Here is a tiny trained network, its code and every weight. The questions are about switching its units off for an input and a class, where a switched-off unit gives its printed mean instead of its output.

import numpy as np


def w(rows, s, z=0):
    codes = np.array(rows[::2]) - 128.0
    scale = np.full(codes.shape[1], s)
    scale[-1] = z or s
    return codes * scale


def norm(h):
    return h / np.sqrt((h * h).mean(-1, keepdims=True) + 1e-5)


def f(y):
    return np.maximum(y, 0)


def log_softmax(a):
    a = a - a.max(-1, keepdims=True)
    return a - np.log(np.exp(a).sum(-1, keepdims=True))


def net(x, mask):
    res = np.array(x, float).reshape(1, 4) / 4 @ E
    u = 0
    for l in range(4):
        y = f(norm(res) @ A[l][:, :-1].T + A[l][:, -1])
        res = res + np.where(mask[u : u + 3], y, B[l][:, -1]) @ B[l][:, :-1]
        u += 3
    return log_softmax(norm(res)[-1] @ U[:, :-1].T + U[:, -1])


A, B = {}, {}
E = w([
[120,106,152,89,76,134,184,169,101,73,178],'x0',
[97,127,205,42,155,140,50,142,177,154,153],'x1',
[106,36,158,153,43,191,107,59,132,162,91],'x2',
[90,157,144,105,32,77,125,254,162,189,46],'x3',
],0.0098)
A[0] = w([
[239,89,229,153,3,165,23,114,97,180,117,141],'0.n1',
[202,146,111,167,163,155,114,73,131,201,100,171],'0.n2',
[76,121,76,85,75,184,119,49,133,128,37,2],'0.n3',
],0.005,0.0052)
B[0] = w([
[157,164,159,152,138,74,108,184,104,36,133,253],'0.n1',
[165,165,81,90,1,190,117,144,97,79,174,231],'0.n2',
[157,153,234,227,202,116,180,84,126,180,136,151],'0.n3',
],0.011,0.0042)
A[1] = w([
[142,170,76,160,164,160,2,87,82,224,24,82],'1.n1',
[97,91,141,151,91,200,117,56,155,181,45,65],'1.n2',
[79,20,146,39,82,167,238,181,74,118,195,2],'1.n3',
],0.0062,0.0054)
B[1] = w([
[180,166,149,43,92,142,184,150,180,50,142,237],'1.n1',
[96,100,96,149,150,69,110,143,227,84,174,155],'1.n2',
[130,216,117,105,129,155,141,90,253,79,163,253],'1.n3',
],0.016,0.0023)
A[2] = w([
[76,1,241,180,55,216,117,49,196,150,69,127],'2.n1',
[88,252,136,83,217,63,118,165,66,191,191,2],'2.n2',
[129,70,240,7,178,132,40,111,194,185,164,40],'2.n3',
],0.0076,0.0049)
B[2] = w([
[163,126,63,178,254,14,106,208,185,147,183,203],'2.n1',
[199,75,95,188,86,107,22,178,153,156,126,218],'2.n2',
[157,93,71,212,41,161,236,52,66,147,154,254],'2.n3',
],0.013,0.0054)
A[3] = w([
[150,163,92,120,128,121,98,174,55,146,167,4],'3.n1',
[85,113,61,152,90,73,193,107,139,181,108,193],'3.n2',
[100,54,83,97,254,182,106,5,83,135,174,41],'3.n3',
],0.0088,0.0039)
B[3] = w([
[140,85,219,206,130,33,116,97,130,153,217,186],'3.n1',
[42,132,133,126,127,172,139,99,68,187,129,251],'3.n2',
[34,73,201,83,119,210,106,212,142,144,7,252],'3.n3',
],0.015,0.0044)
U = w([
[211,45,75,233,220,63,83,197,192,93,200,44],'0',
[45,95,186,56,128,179,74,244,144,189,2,249],'1',
[200,220,99,97,81,180,129,99,210,10,189,70],'2',
[124,88,49,211,96,168,233,27,35,167,158,3],'3',
[125,182,184,145,114,144,54,91,84,76,181,172],'4',
],0.012,0.0056)

Each question gives the input, the list of numbers given to net, and the class t.
The units are the neurons (one row each of A and B). Each row of codes is followed by its name. A weight is (code - 128) times the scale printed after its matrix; where a second scale follows, it is the last column's (A, B and U).
mask holds one flag per neuron, layer by layer. A switched-off neuron (its flag False) gives its mean, the last column of its row in B, instead of its output. The means were averaged over made-up inputs and are rounded, as every weight is.
A unit's drop is (log p(t) with every unit on - log p(t) with that unit switched off) / (log p(t) with every unit on - log p(t) with every unit switched off).
The circuit of an input: a set's keep is (log p(t) with only the set's units on - log p(t) with every unit switched off) / (log p(t) with every unit on - log p(t) with every unit switched off). Starting from all 12 units, units are removed one at a time, each time the one whose removal leaves the highest keep (on an exact tie, the one counted first), for as long as the keep stays at least 0.8.
circuit, biggest first: the units of the circuit, biggest drop first
most important unit: the unit with the biggest drop
k most important neurons: the k neurons with the biggest drops, biggest first
top k neurons in layer l: the k neurons of layer l with the biggest drops, biggest first
drop when u is switched off: that unit's drop, to one decimal
input [3,1,4,-2], class 0: top neuron in layer 2 => [2.n1]
input [-1,-6,2,-8], class 1: 2 most important neurons => [3.n3 2.n3]
input [-2,-3,3,-4], class 1: 2 most important neurons => [3.n3 2.n2]
input [4,7,-6,-2], class 3: circuit, biggest first => [2.n3 0.n1]
input [0,-2,-3,-3], class 4: 4 most important neurons => [3.n1 2.n3 2.n1 2.n2]
input [-4,3,4,2], class 0: 3 most important neurons => [0.n1 3.n3 0.n3]
input [-1,-8,-4,-8], class 1: circuit, biggest first => [3.n3 2.n3 0.n1]
input [-3,-1,-3,1], class 4: 2 most important neurons => [0.n2 1.n3]
input [-4,8,-6,4], class 3: top 2 neurons in layer 3 => [3.n2 3.n3]
input [-3,0,-1,-4], class 1: 2 most important neurons => [3.n3 0.n1]
input [8,7,8,8], class 0: 2 most important neurons => [2.n1 3.n3]
input [7,-7,8,-5], class 0: 2 most important neurons => [2.n1 2.n3]
input [-2,5,0,-5], class 1: 2 most important neurons => [3.n3 0.n2]
input [-6,0,-2,-7], class 1: most important neuron => [3.n3]
input [-8,8,4,-5], class 2: 2 most important neurons => [1.n1 0.n2]
input [1,-3,4,4], class 0: top 2 neurons in layer 2 => [2.n3 2.n1]
input [6,1,-8,8], class 0: top 2 neurons in layer 3 => [3.n3 3.n1]
input [-8,5,3,-7], class 2: drop when 3.n2 is switched off => 0.3
input [6,-2,4,-4], class 2: drop when 1.n3 is switched off => 2.3
input [-1,8,5,4], class 3: drop when 2.n3 is switched off => 1.1
input [-7,1,2,0], class 2: most important unit => 1.n1
